Below are the code and all the weights of a small trained network. Each question names an input and a class and asks about switching units off, where a switched-off unit gives its printed mean instead of its output.

import numpy as np


def w(rows, s, z=0):
    codes = np.array(rows[::2]) - 128.0
    scale = np.full(codes.shape[1], s)
    scale[-1] = z or s
    return codes * scale


def norm(h):
    return h / np.sqrt((h * h).mean(-1, keepdims=True) + 1e-5)


def f(y):
    return np.maximum(y, 0)


def log_softmax(a):
    a = a - a.max(-1, keepdims=True)
    return a - np.log(np.exp(a).sum(-1, keepdims=True))


def net(x, mask):
    res = np.array(x, float).reshape(1, 5) / 4 @ E
    u = 0
    for l in range(2):
        y = f(norm(res) @ A[l][:, :-1].T + A[l][:, -1])
        res = res + np.where(mask[u : u + 10], y, B[l][:, -1]) @ B[l][:, :-1]
        u += 10
    return log_softmax(norm(res)[-1] @ U[:, :-1].T + U[:, -1])


A, B = {}, {}
E = w([
[126,142,118,100,130,91,98],'x0',
[243,75,135,124,169,73,117],'x1',
[112,153,167,135,88,77,102],'x2',
[215,141,97,141,83,153,2],'x3',
[118,42,236,57,157,193,91],'x4',
],0.0057)
A[0] = w([
[128,176,148,175,127,109,151,176],'0.n1',
[126,97,170,137,178,92,218,3],'0.n2',
[102,62,146,39,176,102,98,38],'0.n3',
[47,109,162,110,121,20,157,53],'0.n4',
[163,27,228,26,175,47,123,149],'0.n5',
[115,179,120,70,154,167,241,65],'0.n6',
[181,160,66,98,158,46,147,124],'0.n7',
[33,143,159,84,128,147,67,124],'0.n8',
[145,153,109,118,63,135,9,94],'0.n9',
[68,119,228,126,164,3,236,15],'0.n10',
],0.0062,0.003)
B[0] = w([
[91,16,64,124,161,119,128,172],'0.n1',
[190,139,98,61,212,189,94,168],'0.n2',
[144,160,109,114,35,59,157,176],'0.n3',
[110,136,186,117,173,140,81,184],'0.n4',
[122,76,36,185,97,78,139,254],'0.n5',
[185,206,139,126,204,116,57,179],'0.n6',
[67,87,120,190,142,142,115,189],'0.n7',
[102,63,25,116,35,84,139,188],'0.n8',
[101,95,139,7,207,135,71,185],'0.n9',
[169,159,162,63,255,175,98,220],'0.n10',
],0.0064)
A[1] = w([
[125,144,175,156,142,157,118,6],'1.n1',
[116,52,152,79,62,93,163,127],'1.n2',
[2,174,117,70,89,163,186,92],'1.n3',
[157,192,144,94,81,167,82,146],'1.n4',
[192,144,138,121,77,169,88,94],'1.n5',
[52,103,93,148,127,84,107,210],'1.n6',
[187,200,94,114,33,142,102,159],'1.n7',
[141,76,141,141,108,193,150,122],'1.n8',
[108,100,172,248,113,182,142,4],'1.n9',
[156,113,112,138,195,233,138,151],'1.n10',
],0.0091,0.0028)
B[1] = w([
[100,102,110,95,142,131,156,130],'1.n1',
[47,135,96,159,66,91,134,204],'1.n2',
[226,24,139,129,148,138,110,216],'1.n3',
[181,88,158,66,209,96,114,146],'1.n4',
[122,105,133,62,179,178,116,151],'1.n5',
[125,101,155,189,49,101,206,253],'1.n6',
[141,117,156,40,184,116,177,158],'1.n7',
[54,144,2,130,130,92,165,153],'1.n8',
[62,96,52,69,115,120,119,134],'1.n9',
[99,50,118,158,92,85,32,216],'1.n10',
],0.0074,0.0065)
U = w([
[202,136,189,54,255,204,33,251],'0',
[86,60,115,186,152,70,58,101],'1',
[201,21,135,153,126,140,143,110],'2',
[99,70,83,146,142,111,94,98],'3',
[72,124,61,172,96,108,183,130],'4',
[165,230,156,195,108,245,71,82],'5',
],0.0069,0.0028)

Each question gives the input, the list of numbers given to net, and the class t.
The units are the neurons (one row each of A and B). Each row of codes is followed by its name. A weight is (code - 128) times the scale printed after its matrix; where a second scale follows, it is the last column's (A, B and U).
mask holds one flag per neuron, layer by layer. A switched-off neuron (its flag False) gives its mean, the last column of its row in B, instead of its output. The means were averaged over made-up inputs and are rounded, as every weight is.
A unit's drop is (log p(t) with every unit on - log p(t) with that unit switched off) / (log p(t) with every unit on - log p(t) with every unit switched off).
The circuit of an input: a set's keep is (log p(t) with only the set's units on - log p(t) with every unit switched off) / (log p(t) with every unit on - log p(t) with every unit switched off). Starting from the 12 units with the biggest drops (on a tie, the unit counted first), units are removed one at a time, each time the one whose removal leaves the highest keep (on an exact tie, the one counted first), for as long as the keep stays at least 0.8.
units of the circuit, in order: the units of the circuit, biggest drop first
top k neurons: the k neurons with the biggest drops, biggest first
k most important neurons of layer l: the k neurons of layer l with the biggest drops, biggest first
drop when u is switched off: that unit's drop, to one decimal
input [-1,-5,-3,-5,-3], class 0: 2 most important neurons of layer 0 : 0.n5, 0.n6
input [-7,0,6,-8,-7], class 0: top 2 neurons : 0.n10, 0.n5
input [4,-5,-7,7,1], class 0: units of the circuit, in order : 0.n5, 1.n4
input [2,-5,8,8,-7], class 0: 2 most important neurons of layer 0 : 0.n5, 0.n9
input [5,5,1,-8,4], class 0: units of the circuit, in order : 0.n10
input [-4,-7,2,3,-7], class 2: top 2 neurons : 1.n3, 0.n5
input [-6,3,2,-7,-7], class 0: top 2 neurons : 0.n10, 0.n5
input [-3,0,3,-6,-6], class 0: top 2 neurons : 0.n10, 0.n5
input [1,-6,5,-3,-1], class 2: top 2 neurons : 1.n3, 0.n8
input [1,-8,4,2,-6], class 2: top 2 neurons : 1.n3, 0.n5
input [7,-7,-6,-6,-6], class 2: top 3 neurons : 1.n3, 1.n2, 0.n5
input [-1,-7,-5,-5,-1], class 2: drop when 0.n9 is switched off : 0.2
input [-2,0,-4,-3,6], class 4: drop when 0.n5 is switched off : 0.3
input [-4,-3,4,6,0], class 0: drop when 1.n4 is switched off : 0.1
input [7,-2,5,8,2], class 0: top neuron : 0.n5
